Below is a small trained network, with its code and all its weights. Each question gives an input and a class and asks what happens when units are switched off, that is, made to give their printed mean instead of their output.

import numpy as np


def w(rows, s, z=0):
    codes = np.array(rows[::2]) - 128.0
    scale = np.full(codes.shape[1], s)
    scale[-1] = z or s
    return codes * scale


def norm(h):
    return h / np.sqrt((h * h).mean(-1, keepdims=True) + 1e-5)


def f(y):
    return y / 2 * (1 + np.tanh(0.7978845608 * (y + 0.044715 * y**3)))


def log_softmax(a):
    a = a - a.max(-1, keepdims=True)
    return a - np.log(np.exp(a).sum(-1, keepdims=True))


def net(x, mask):
    res = np.array(x, float).reshape(1, 4) / 4 @ E
    u = 0
    for l in range(2):
        y = f(norm(res) @ A[l][:, :-1].T + A[l][:, -1])
        res = res + np.where(mask[u : u + 9], y, B[l][:, -1]) @ B[l][:, :-1]
        u += 9
    return log_softmax(norm(res)[-1] @ U[:, :-1].T + U[:, -1])


A, B = {}, {}
E = w([
[128,128,125,126,131,128,128,130,129],'x0',
[99,47,119,104,124,116,148,145,123],'x1',
[135,117,127,138,133,207,153,104,134],'x2',
[3,154,112,120,116,108,176,149,122],'x3',
],0.011)
A[0] = w([
[115,249,126,143,123,140,119,120,129,72],'L0N1',
[122,163,128,126,138,39,102,137,129,255],'L0N2',
[153,126,126,125,131,85,89,135,124,86],'L0N3',
[170,236,129,141,131,143,95,121,130,162],'L0N4',
[96,189,132,127,142,130,144,133,133,50],'L0N5',
[145,112,145,122,129,28,88,132,122,170],'L0N6',
[136,221,139,137,118,101,109,130,122,81],'L0N7',
[130,205,146,138,126,159,129,116,119,107],'L0N8',
[152,164,134,142,131,117,106,105,130,89],'L0N9',
],0.018,0.0046)
B[0] = w([
[239,130,102,168,111,169,73,103,165,226],'L0N1',
[125,109,214,121,37,52,67,133,50,246],'L0N2',
[157,79,105,135,138,160,183,196,206,173],'L0N3',
[6,147,191,114,148,84,179,145,103,249],'L0N4',
[208,163,82,170,110,152,148,127,133,180],'L0N5',
[173,169,39,115,188,127,137,179,203,234],'L0N6',
[150,68,155,89,128,101,65,108,79,205],'L0N7',
[148,132,21,141,142,184,196,144,182,196],'L0N8',
[61,133,108,92,106,105,138,152,122,170],'L0N9',
],0.015,0.014)
A[1] = w([
[89,153,131,138,109,126,183,184,171,134],'L1N1',
[4,194,148,134,167,164,195,65,124,43],'L1N2',
[217,42,186,148,166,170,86,60,116,75],'L1N3',
[55,159,114,144,133,161,165,102,102,91],'L1N4',
[181,84,180,112,162,173,121,100,94,76],'L1N5',
[138,129,103,146,117,211,110,84,135,124],'L1N6',
[133,130,125,154,146,151,98,49,156,64],'L1N7',
[106,115,199,85,122,76,106,202,133,102],'L1N8',
[16,171,138,96,112,48,150,164,84,5],'L1N9',
],0.016,0.0019)
B[1] = w([
[147,137,141,129,99,107,92,112,102,198],'L1N1',
[216,105,122,165,62,126,62,97,81,210],'L1N2',
[34,146,153,116,149,132,136,101,94,173],'L1N3',
[167,170,130,146,109,94,68,114,98,176],'L1N4',
[99,122,160,115,89,109,173,155,149,146],'L1N5',
[101,112,147,91,184,112,135,156,161,173],'L1N6',
[145,74,114,109,145,98,144,170,139,142],'L1N7',
[72,138,135,171,161,248,188,24,107,244],'L1N8',
[80,113,142,77,157,93,158,187,171,252],'L1N9',
],0.017,0.015)
U = w([
[4,110,174,86,156,134,197,135,129,216],'0',
[180,130,149,149,53,101,48,88,57,147],'1',
[207,149,27,139,187,167,154,162,206,2],'2',
],0.011,0.0012)

Each question gives the input, the list of numbers given to net, and the class t.
The units are the neurons (one row each of A and B). Each row of codes is followed by its name. A weight is (code - 128) times the scale printed after its matrix; where a second scale follows, it is the last column's (A, B and U).
mask holds one flag per neuron, layer by layer. A switched-off neuron (its flag False) gives its mean, the last column of its row in B, instead of its output. The means were averaged over made-up inputs and are rounded, as every weight is.
A unit's drop is (log p(t) with every unit on - log p(t) with that unit switched off) / (log p(t) with every unit on - log p(t) with every unit switched off).
The circuit of an input: a set's keep is (log p(t) with only the set's units on - log p(t) with every unit switched off) / (log p(t) with every unit on - log p(t) with every unit switched off). Starting from the 12 units with the biggest drops (on a tie, the unit counted first), units are removed one at a time, each time the one whose removal leaves the highest keep (on an exact tie, the one counted first), for as long as the keep stays at least 0.8.
units of the circuit, in order: the units of the circuit, biggest drop first
top k neurons: the k neurons with the biggest drops, biggest first
top k neurons in layer l: the k neurons of layer l with the biggest drops, biggest first
drop when u is switched off: that unit's drop, to one decimal
input [2,8,0,-7], class 2: units of the circuit, in order => [L0N2]
input [7,4,-6,0], class 2: top 2 neurons in layer 0 => [L0N6 L0N4]
input [-4,6,7,2], class 1: top 3 neurons => [L0N1 L0N2 L0N7]
input [8,-8,0,4], class 1: top 3 neurons => [L0N1 L0N7 L0N6]
input [3,2,-8,-5], class 2: top 2 neurons in layer 0 => [L0N6 L0N4]
input [4,-8,2,8], class 2: top 3 neurons => [L0N8 L0N1 L0N5]
input [-6,1,-5,0], class 2: top 3 neurons => [L0N6 L0N4 L0N3]
input [6,-5,7,0], class 1: top 2 neurons => [L0N4 L0N6]
input [-3,1,-8,-7], class 2: top 3 neurons => [L0N6 L0N3 L0N4]
input [0,-8,1,3], class 2: top 4 neurons => [L0N8 L0N1 L0N5 L1N2]
input [-7,6,8,5], class 1: top 2 neurons in layer 0 => [L0N1 L0N2]
input [5,1,-6,-6], class 2: top 3 neurons => [L0N6 L0N3 L0N4]
input [-2,8,6,2], class 1: top 4 neurons in layer 0 => [L0N1 L0N2 L0N7 L0N6]
input [-1,8,-8,-8], class 2: units of the circuit, in order => [L0N6]
input [-4,-5,6,1], class 2: top 2 neurons in layer 0 => [L0N1 L0N8]
input [1,2,2,-5], class 0: top 2 neurons => [L0N6 L0N4]
input [-2,-7,-2,4], class 1: top 2 neurons => [L0N1 L0N7]
input [-2,-1,-7,3], class 1: top 2 neurons => [L0N2 L0N4]
input [-5,-3,-4,3], class 1: drop when L0N2 is switched off => 0.1
input [8,2,3,-8], class 0: drop when L0N6 is switched off => 0.8
input [8,8,4,7], class 1: drop when L0N2 is switched off => 1.1
input [8,-8,-7,-4], class 0: units of the circuit, in order => [L0N4]
input [-6,-8,-5,-8], class 0: drop when L0N4 is switched off => 0.6
